In the rows, zero is written as 128.
Facts:
(sestor, σ, pafa); (sestor, σ, subor); (fliku, σ, flesil); (fliku, σ, bemel)
(taplil, σ, bepen); (taplil, σ, beflo); (taplil, σ, drakle); (taplil, σ, flazuskun)
(brefupus, σ, pibren); (brefupus, σ, mepli); (brefupus, σ, trosal); (flefin, σ, brebriril)
(riklon, σ, peran); (brelas, σ, fota); (trudor, σ, flemar); (brubre, σ, fepak)
(brubre, σ, klugrugu); (trere, σ, bemel); (trere, σ, brogon); (flemar, σ, bemel)
(kletre, σ, flesil); (kletre, σ, fleduk); (kletre, σ, mepli); (kletre, σ, trafen)
(ruka, σ, brogon); (mepli, σ, trosal); (mepli, σ, flikobo); (mepli, σ, drakle)
(brepapin, σ, drakle); (brepapin, σ, kigik); (skoflin, σ, bemel); (plizuk, σ, robre)
(popuso, σ, bemel); (popuso, σ, greba); (bredrogi, σ, fleduk); (vobufle, σ, flemar)
(klogro, σ, fepak); (kubrim, σ, zovoskel); (plesul, σ, stazubon); (trafen, σ, fota)
(trafen, σ, radre); (dupluk, σ, vikis); (dupluk, σ, greba); (britruk, σ, roklos)
(fleduk, σ, bemel); (tevo, σ, roklos); (tevo, σ, bemel); (neklek, σ, molur)
(neklek, σ, groki); (neklek, σ, radre); (kigik, σ, bemel); (kigik, σ, drakle)
(stulan, σ, klugrugu); (padror, σ, kigik); (tresur, σ, bemel); (peran, σ, bemel)
(flazuskun, σ, bemel); (flazuskun, σ, brogon); (flazuskun, σ, zonu); (rivur, σ, klobraza)
(rivur, σ, zonu); (roklos, σ, bemel); (galo, σ, datun); (galo, σ, klugrugu)
(brebos, σ, mepli); (brebos, σ, trere); (brebos, σ, brogon); (brebos, σ, kigik)
(brofur, σ, guror); (plela, σ, trosal); (klapin, σ, beflo); (radre, σ, bepen)
(radre, σ, bemel); (stazubon, σ, beflo); (stazubon, σ, brebriril); (subor, σ, zovoskel)
(ladas, σ, kigik); (fota, σ, bemel); (fota, σ, zonu); (groki, σ, brogon)
(datun, σ, sevos); (beflo, σ, bemel); (greper, σ, gukin); (greper, σ, tomum)
(skeflu, σ, trere); (skeflu, σ, brebriril); (flikobo, σ, brogon); (bufer, σ, kubrim)
(trafir, σ, roklos); (ziplam, σ, bradrupan); (ziplam, σ, fleduk); (ziplam, σ, radre)
(latoles, σ, dige); (fubru, σ, brefupus); (fubru, σ, groki); (dolus, σ, britruk)
(dolus, σ, beflo); (dige, σ, vikis); (skeve, σ, peran); (skeve, σ, bemel)
(bratrum, σ, peplo); (bratrum, σ, klogro); (nabru, σ, flazuskun); (forur, σ, bemel)
(forur, σ, neklek); (bodretre, σ, bepen); (drafar, σ, peran); (bebrel, σ, tevo)
(bebrel, σ, bemel); (bebrel, σ, stipifle); (bebrel, σ, klogro); (bradrupan, σ, fepak)
(kastan, σ, brefupus); (zonu, σ, fleduk); (klugrugu, σ, fleduk); (klugrugu, σ, bemel)
(klugrugu, σ, brogon); (zuka, σ, pibren); (zuka, σ, fleduk); (zuka, σ, gafles)
(robre, σ, bemel); (robre, σ, greba); (laflin, σ, roklos); (traskil, σ, fota)
(traskil, σ, fepak); (grati, π, funuk); (grati, π, bodretre); (grati, π, satoter)
(kune, π, brebos); (riklon, π, miplon); (riklon, π, ladas); (brebriril, π, greba)
(flemar, π, funuk); (skoflin, π, peran); (flolon, π, roklos); (bredrogi, π, greba)
(kubrim, π, klogin); (kluron, π, traskil); (brate, π, funuk); (fleduk, π, drafar)
(molur, π, stazubon); (grebrom, π, satoter); (fevek, π, brebos); (neklek, π, skoflin)
(neklek, π, kigik); (kigik, π, ladas); (druskistor, π, riklon); (peran, π, funuk)
(peran, π, riklon); (peran, π, fidir); (peran, π, subor); (pemupes, π, fevek)
(pemupes, π, trafir); (pemupes, π, satoter); (rivur, π, bredrogi); (roklos, π, brate)
(flistu, π, bepen); (brebos, π, greba); (brebos, π, kigik); (bemel, π, kluron)
(plela, π, greper); (klapin, π, grati); (klapin, π, funuk); (klapin, π, bodretre)
(radre, π, funuk); (stugan, π, peran); (stugan, π, funuk); (stugan, π, bredrogi)
(drakle, π, brebos); (flofir, π, trudor); (subor, π, radre); (ladas, π, sevos)
(skogra, π, ladas); (trusus, π, dolus); (trusus, π, peran); (trusus, π, klugrugu)
(greba, π, stipifle); (kegiklos, π, klapin); (zople, π, gukin); (skupa, π, klogin)
(kulas, π, brebriril); (dolus, π, trudor); (vikis, π, skogra); (bodretre, π, ladas)
(bodretre, π, radre); (sevos, π, funuk); (drafar, π, radre); (bradrupan, π, fevek)
(bradrupan, π, greper); (klugrugu, π, stugan); (drevugrin, π, plela); (laflin, π, britruk)
(traskil, π, klogin); (trabriso, π, buzor)

Known rows:
[143 134 145 126 138 132 125 130 151 127 120  95  96 134 147 126 113 123
 102 119 151 139 129 129 105 114 132 119  92 113 157 107 135 119 135 140
 116 123 169  99 106 132 118 140 133 126 136 129 133 135 125 124 136 128]: kune
[149 137 139 114 127 128 165 133 136 130 117 109 106 127 120 118 106 141
 128 102 119 130 128 132 123 129 124 125 117 111 142 107 140 140 137 126
 110 126 148 117 125 125 131 130 120 111 130 128 144 135 118 132 135 119]: brate
[133 105  87 134 144 137 103 131 129 133 120  85  98 115 176 145  70 115
 103 139 113 145 133 140 102 122 131 115  94 134 125 144 136 140 137 128
 122 118 117 143  88 128 124 140 135 133 113 131 126 145 133 137 145 138]: bredrogi
[125 162 160 133 120 118  87 122 115  93 122 140 119 152 123 107 168 124
 104 128 183 112 120 122 156 162 114 103 126 121  93 145 116 177 112 111
 131 121 126  95 144 122 122  96 144 101 130 127 136 127 136 122 143 125]: skupa
[123 138 132 131 137 123 129 153 155 169 131 147 144 116  88 146  49 185
 126 127 120 194 126 116 119 132 150 172 157 140 119 146 142 102 123 105
 126 141 152 127 115 118 138 122 101  83 109 138 124 118 169 125 143 121]: kigik
[136 116 142 111 153 124 140 149 167 153 126 130 148 136 107 104  42 151
 131 122  92 171 128 123 129 146 164 155 161 155 146  91 140 142 121 113
 114 147  83 121 117 110 147 165 114 108 130 125 130 127 111 138 139 129]: skoflin
[131 133 134 126 120 131 128 118 123 122 125 126 127 136 146 113 156 122
 122 110 158  93 128 124 129 112 130 119 126 123 138 123 110 123 132 138
 128 135 137 119 142 127 113 124 137 143 146 127 127 126 101 125 118 128]: molur
[123 125 110 150 121 127 135 125 108 138 134 127 141 113 139 124 159 123
 150 122 118 144 132 128 122 118 140 121 129 128 124 155 108 102 135 122
 135 137 137 158 144 116 133 114 129 159 123 134 120 128 150 125 111 128]: stazubon
[114 133 121 142 118 128 116 128 118 139 138 153 139 114 119 144 132 154
 132 131 151 138 129 122 125 114 125 140 139 126  97 170 111 100 127 122
 143 139 162 143 140 132 116  99 123 117 117 135 117 120 163 120 124 124]: padror
[116 128 113 140 118 129 119 125 113 133 138 147 132 115 129 143 137 142
 131 131 144 129 128 126 129 117 113 130 131 124  88 171 114 108 126 126
 144 132 151 149 137 133 115 104 127 120 119 132 120 124 164 122 125 125]: brefupus
[113 126 169 121 103 131 125 121 107 115 135 138 140 117 135 139 111  94
 132 181 145 128 137 137 114 142  56 130 126 145 166 110  92 126 138 103
 138 156 133 159 125 156 115 107  98 146 141 137 131 139  96 143 119 119]: flikobo
[127 143 116 129 119 129 131 118 123 123 120 146 120 142 119 134 158 131
 127 127 160  87 124 126 136 127 117 134 130 129 126 141 130 129 130 138
 137 122 137 122 141 135 114 122 140 114 130 127 128 121 130 116 130 128]: postus
[125 121 124 131 139 126 115 134 140 142 127 139 157 139 131 109 103 130
 130 130 127 138 128 119 131 133 159 141 160 160 146 118 118 127 121 120
 132 145  85 132 133 112 137 147 128 141 137 126 118 122 106 130 124 135]: popuso
[119 126 108 132 123 128 128 123 119 123 134 147 125 128 123 134 147 126
 131 135 139 115 127 129 135 125 114 126 133 129 104 150 127 124 123 134
 141 125 129 144 136 133 117 125 136 123 123 126 123 124 150 121 126 129]: datun
[122 129 111 133 123 128 127 122 121 124 133 148 127 129 123 135 148 130
 129 135 142 114 126 128 135 124 116 129 133 130 107 147 125 121 125 135
 140 125 130 141 137 132 118 124 136 125 125 126 123 124 150 121 126 129]: brofur
[124 125 131 141 120 129 122 127 117 138 135 127 142 113 143 124 138 132
 134 119 132 140 131 123 121 115 139 123 132 127 118 150 102 104 132 120
 134 144 144 145 141 119 125 109 125 146 128 134 120 128 139 128 116 126]: taplil
[121 119 130 134 147 125 109 139 151 151 131 145 168 137 123 106  89 135
 136 134 120 159 127 115 130 134 173 151 174 166 147 117 117 116 117 118
 133 151  77 130 134 105 144 154 126 142 135 128 112 118 111 129 123 136]: beflo
[116 125 113 129 139 126 112 132 144 140 129 160 149 143 110 124 101 139
 130 142 135 126 124 120 139 139 141 152 164 160 128 133 135 124 114 127
 140 133  88 132 132 122 128 150 131 114 127 124 116 115 126 123 133 134]: fliku
[115 121 128 135 120 129 116 124 106 126 138 134 149 115 127 147 165 124
 137 131 112 123 129 127 129 120 135 131 132 118 110 143 127 111 129 132
 133 118 135 128 129 134 139 106 123 143 122 129 124 123 131 131 115 129]: kastan
[125 124 125 133 122 130 124 125 115 129 132 127 136 120 146 121 139 119
 132 130 132 127 132 129 124 122 123 121 128 132 127 136 108 121 131 122
 133 139 125 149 137 125 124 120 128 151 133 131 123 131 126 131 119 128]: nabru
[146 151  89 128 125 124 183 131 126 140 102 126  98 128  77 144 115 149
 150 120 103 123 126 137 126 150 110 150 115 128 144 137 170 146 146 120
 118 106 134 136 127 127 142 122 119  92 100 133 146 132 147 122 150 121]: funuk

Rows:
No name comes twice in this set of rows, the named rows included.
[113 122 164 122 120 129 115 132 133 134 131 147 161 134 123 124  77 108
 133 176 135 142 134 126 121 148  99 152 158 173 176  96 104 128 127 104
 137 160  92 144 124 137 126 136 102 142 140 132 121 129  84 140 125 127]  trere
[129 111 130 129 146 135 103 129 146 127 130  93 105 121 161 128  91 116
 103 135 132 151 131 134 105 113 134 112  94 123 131 126 125 124 134 134
 126 128 146 119 101 134 118 139 135 131 124 130 125 140 137 131 134 134]  rivur
[130 152 175 128 136 118  78 134 141 118 119 133 150 161 128  82 116 124
 105 124 164 139 122 111 151 167 161 121 158 153 137 108 110 176 106 102
 121 142  72  84 139 102 138 128 136 126 143 126 129 122  89 133 143 131]  bemel
[125 138 165 122 103 132 132 117 115 116 121 131 131 134 130 133 133 100
 129 157 155  99 133 133 119 136  74 130 121 143 175 105 101 132 140 115
 133 145 134 136 131 150 112 110 111 142 143 134 133 135  80 134 124 121]  brogon
[131 141  94 148 128 128 133 131 121 135 123 128 105 129 138 155 136 124
 120 151 137 146 129 127 119 125 105 140 113 129 144 150 159 103 121 135
 128 104 143 145 109 130 126 140 127 132 120 133 123 126 168 116 136 130]  greper
[139 139 150 131 131 133 120 132 152 137 121  97 103 126 141 130 106 140
 103 111 158 152 130 124 101 106 140 124  98 110 149 121 128 102 137 131
 117 131 188  98 109 130 116 123 125 122 131 136 130 132 131 123 135 125]  drakle
[144 131 147 113 136 130 145 131 154 127 120  98 101 128 125 118  97 137
 115 106 129 135 128 133 116 120 135 117 100 109 140 101 134 135 142 132
 113 128 162  99 116 132 125 137 129 104 130 128 141 137 122 129 137 123]  stugan
[123 118 125 130 144 126 110 137 149 149 127 144 164 141 130 105  86 130
 130 137 122 144 128 116 132 135 166 149 169 168 152 110 119 125 118 120
 130 147  68 130 132 108 140 160 127 142 138 126 115 120 100 131 125 136]  tresur
[120 104 122  99 145 132 123 139 150 128 129 137 119 128 111 144   9 131
 114 174 105 143 128 140 125 156  87 151 137 156 124 109 147 163 125 115
 127 134  84 144  93 148 122 153 111  83 116 125 132 138 117 144 156 130]  klugrugu
[140 122 148 116 137 126 154 141 140 134 139 111 121 112 130 115  98 147
 127 107 105 173 130 129 125 119 129 121 126 102 114 114 129 127 123 122
 114 139 155 135 122 122 132 132 115 120 131 127 136 134 152 134 125 118]  klapin
[115 122 153 145 139 114 154 120 129 107 146 144 154 131  80 113 250  79
 189 156  76 164 127 135 143 142 135 117 122 121 148 111 137 100 126 148
 146 114 130 132 151 130 163 156 134 172 122 123 125 125 167 120  92 133]  britruk
[137 123 100 128 128 131 135 117 112 115 123 116 114 135 158 115 158 106
 125 114 130  87 129 133 134 121 128 106 120 125 126 131 125 149 129 140
 127 121 104 138 136 122 120 135 146 153 137 123 129 133 109 129 125 132]  fepak
[118 113  88 124 142 128 109 134 135 137 130 157 146 139 130 131  82 136
 122 146 124 118 125 121 143 136 138 148 165 162 110 137 139 142 110 129
 137 129  63 144 123 120 127 155 135 119 126 121 115 118 127 129 139 138]  fota
[137 133 128 133 122 127 158 142 124 154 128 110 122 100 120 135  88 160
 142 109 100 179 133 130 108 125 133 137 120 113 123 147 127 113 138 103
 115 138 166 148 122 117 141 103 103 118 110 140 137 134 157 133 131 116]  ladas

The same nodes again, as new rows of numbers:
Known rows:
[124 124 129 132 133 122 132 122 126 124 138 126 129 115 137 123 124 119
 131 124 126 126 123 125 129 125]: klogin
[115 128 118 135 125 120 131 127 124  95 131 132 122 115 141 126 119 121
 129 107 137 129 135 134 123 122]: kubrim
[127 134 122 123 133 122 127 143 125 104 131 134 111 116 138 127 132 125
 127 123 143 142 125 137 117 124]: bufer
[135 134 132 117 132 120 130 130 130 152 132 137 111 124 129 130 133 121
 133 117 121 136 117 139 123 128]: rivur
[136 131 126 139 123 118 115 126 117  84 123 132 130 115 140 141 115 115
 131 101 135 134 141 118 127 115]: pafa
[131 123 131 122 119 116 118 130 134 131 129 139 127 120 132 127 123 119
 132 120 122 130 136 130 127 120]: pemupes
[137 125 137 124 132 119 120 137 135 122 134 132 129 119 137 130 129 118
 132 126 126 130 132 124 129 117]: satoter
[133 131 133 118 132 122 127 136 128 139 135 135 116 115 128 121 132 126
 129 141 125 139 119 131 121 130]: tresur
[138 128 136 126 123 115 125 131 133 133 132 141 131 122 132 128 124 119
 133 117 121 131 134 127 128 125]: neklek
[141 127 138 125 130 118 126 134 135 131 134 137 129 121 133 125 130 118
 133 118 123 132 128 127 128 122]: kigik
[128 134 132 116 134 121 128 136 129 141 136 134 114 117 132 126 130 127
 129 142 125 138 116 133 121 130]: vobufle
[140 128 135 128 128 120 121 126 122 132 132 134 127 114 126 120 126 119
 131 125 123 136 124 122 125 124]: trere
[137 129 132 127 127 120 120 129 121 128 131 133 126 116 134 128 123 119
 130 129 126 135 128 123 126 127]: postus
[130 130 136 117 133 118 130 145 141 134 138 137 119 120 129 124 134 126
 130 135 125 134 125 135 123 130]: riklon
[137 122 139 121 130 115 120 143 146 125 137 138 120 114 109 108 136 124
 130 126 123 133 135 134 122 128]: klapin
[132 135 132 118 133 122 129 135 128 144 136 135 117 117 133 125 131 125
 129 138 125 139 115 131 121 129]: brelas
[130 134 133 130 124 118 114 124 119 124 129 131 130 117 140 146 109 118
 131 125 114 127 138 114 131 123]: fepak
[128 129 134 120 126 121 125 132 128 137 133 132 123 116 129 125 137 124
 130 149 128 142 120 133 122 133]: popuso
[130 121 123 124 128 123 123 159 102 152 135 137 110 113 148 113 142 116
 125 149 116 127 144 134 125 128]: galo
[144 133 132 121 133 122 136 129 124 150 134 138 122 118 135 116 134 122
 131 128 128 144 107 131 122 126]: fubru
[135 128 135 127 123 115 121 135 134 126 131 138 131 120 131 129 124 120
 131 123 124 130 137 128 127 127]: flolon

Rows:
No name comes twice in this set of rows, the named rows included.
[129 125 135 113 134 120 120 142 142 132 138 132 113 116 125 122 133 126
 130 135 123 133 121 132 123 122]  trafir
[145 130 136 135 128 118 119 119 117 127 129 132 134 116 135 133 120 117
 132 118 119 133 126 112 130 120]  bepen
[130 128 134 126 121 120 120 126 124 131 129 131 130 116 132 132 128 120
 131 141 125 139 125 126 127 129]  robre
[149 119 140 134 133 118 108 129 128 115 133 129 125 103 100 104 131 121
 130 121 122 134 128 118 124 123]  stazubon
[140 128 139 119 138 119 134 143 142 138 138 137 122 121 132 118 141 123
 132 128 128 137 121 133 124 125]  ladas
[119 138 133 121 127 119 114 132 128 124 135 129 120 115 135 148 111 126
 129 138 113 128 133 119 126 129]  klogro
[101 146 135 121 122 116  97 129 132 102 133 123 121 114 137 182  86 129
 129 138 100 114 147 106 131 129]  peplo
[129 132 131 118 133 122 126 140 124 142 136 135 114 116 136 126 130 125
 128 141 121 134 124 130 122 129]  brubre
[114 121 135 121 113 119 121 127 130 133 125 127 136 118 129 130 147 121
 132 176 137 148 123 140 125 141]  dupluk
[133 130 129 120 131 123 128 144 119 147 136 136 115 116 137 120 136 122
 128 140 122 134 126 133 122 129]  stulan
[138 130 134 121 133 122 128 133 128 140 136 135 118 114 125 115 133 124
 129 133 126 141 117 129 121 128]  taplil
[125 125 131 117 122 119 116 129 133 138 130 138 120 120 137 136 118 122
 132 124 117 129 132 126 127 117]  bradrupan

The same nodes again, as new rows of numbers:
Known rows:
[174 124 124 118  80 116 132 160  74 160  87 170 136 100  94 113 146 129
  91 141  90 123 130 124 105  90 117]: flefin
[240 112 122 114  73 158 131 140 137 144 119 136 116 129  83 119 116 115
 121 108 104 178  75 168 118 141 123]: rivur
[182 156 114 112 100 169 123 149 117 152 118 177 149 151  86 105 112 127
 121 129  99 158 108 123 123  82 138]: flazuskun
[114 158 136 115 151 107  99 132 197 121 156  97 133 145 120 158 157 214
 117 141  70 117  98 151  91 135 182]: vikis
[132 191 116 126 165 110 129 146 150 118 184 151 149 160 113 135 145 184
 103 101  86 134 104 126 114  98 141]: greba
[191 114 118  90  80 163 120 157 153 143 114 145 134 132  97 116 103 119
 126 116 103 175 101 144 121 112 135]: stulan
[161 101 113 106  82 133 125 174 165 130 105 138 138 135 104 122  96 136
 121 143  80 165 103 147 121 132 114]: datun
[129  50 106  74  86 125 114 142 143 112 112  98 124  92 122  86 102 110
 123  84 154 148 125 156 114 135 120]: bratrum
[123 137 103 116 126 151 114 152 136 125 108 144 144 185 108 105 106 135
 146 152  97 159 129 127 135 112 135]: molur
[123 147 130 109 125 164 122 110  97 139 104 158 123 135 108  95 135 116
 125 128 137 146 165 125 109 105 158]: padror
[ 61  87 116 107 123  85 123 174 151  97 107 106 131 121 139 117 103 141
 120 170  93 124 165 140 108 160 115]: tomum
[159 139 119 103 123 185 100 102 130 145 127 123 105 146  86 121 121 121
 145 121 118 144  92 151 120 133 154]: neklek
[168 133 113 103 115 148 113 131 119 161 116 145 110 119  60 121 126 141
 122 119 113 129  88 126 120 115 119]: bodretre
[107 123 103  85 119 141 113 120 110 124 126 122 153 123 118  76 132 132
 122  67 158 126 132 130 125  70 139]: tevo
[132 166 122 120 126 166 121 140 117 137 105 167 128 171 112 117  97 108
 144 173  95 160 149 118 127 117 139]: flikobo
[124 134 103 106 121 157 122 175 172 118 114 139 132 174 116 118  82 125
 148 173  86 168 129 136 128 142 128]: gafles
[111  99 113  83 136 101 128 170 158 127 120 147  79  94  94 121 107 166
  94 126 104 116 108 122 101 133 113]: funuk
[163 145 126 105 122 139 109 118 151 129 147 128 146 124 117 108 155 164
 110  86 128 145 116 142 101  88 185]: robre
[195  99 112  95  86 166 124 160 165 143 117 137 130 132  96 108 105 127
 125 103 117 172 101 151 122 112 130]: brelas
[ 93 198  99 134 145 150 126 193 126 128 119 179 165 221  99 117  89 146
 158 203  52 144 125  85 151  82  96]: brogon
[141 154  81 112 127 156 102 157 161 124 137 129 150 200  69 132  91 150
 157 155  63 146  62 120 158 118 104]: fleduk

Rows:
No name comes twice in this set of rows, the named rows included.
[116 168  99 123 117 127 134 172  65 139 113 181 177 154  82  95 135 157
 114 139  87 102 128  91 134  50  99]  beflo
[116 107  85  77 141 126 116 115  69 141 139 128 137 108 102  93 147 135
  93  69 172 103 128 115 123  96 129]  trafir
[ 26 227  57 145 144 129 106 152 140 124 179 151 221 245  96  84  94 203
 153 129  95 129 124  83 165  28  62]  bemel
[149  77 105  80  95 154 103 106 128 123 127 114 131  90 117  70 124 115
 120  49 180 135 128 159 119 106 148]  bebrel
[ 85 141  79 102 148 118 140 152 110  94 149 144 145 143 108  92 105 136
 123  83 130 121 117 130 137  97  80]  stipifle
[141 144 112  67 114 148 136 115 159 148 156 144 118 110 116 107 128 142
  93  63 124 132 146 133  98  94 158]  trudor
[ 64 145  73  99 159 122  99 129 105 115 154 125 154 147  80  88 133 172
 131  94 131  79 116  99 140  76 115]  roklos
[127  69 132  93  99 116 123 159 149 126  98 115 107 104 135 112 121 137
 112 143 118 148 147 163 101 159 136]  brofur
[186 103 132  91  88 176 106 123 151 138 101 130 103 129 111 113  95  93
 140 134 126 190 126 167 106 144 162]  zuka
[ 89  94 105 110 116 100 126 179 157 105 101 117 131 138 123 110 113 155
 120 164  92 135 145 143 108 150 119]  guror
[149 156 100  94 135 158 111 143 146 136 136 152 128 149  65 120 105 146
 131 120 100 133  68 108 141  87 110]  radre
[116  88  91  88 129 103 125 158 136 128 119 136 106 111 108 122 126 157
  87 135 115 138 126 119 113 139 119]  satoter
[ 71 130 132  86 154 186 126 126 103 147 110 134  85 145 144 112 102  76
 129 179 133 156 175 146 104 167 150]  plela
[ 79 155 112 115 146 161 125 160 153 109 106 150 129 201 118 122  77 115
 160 202  87 158 161 128 134 143 126]  pibren
[113 162 100 117 134 164 124 155 155 119 132 149 154 188 105 109  95 149
 148 142  95 157 129 119 136 104 129]  flesil

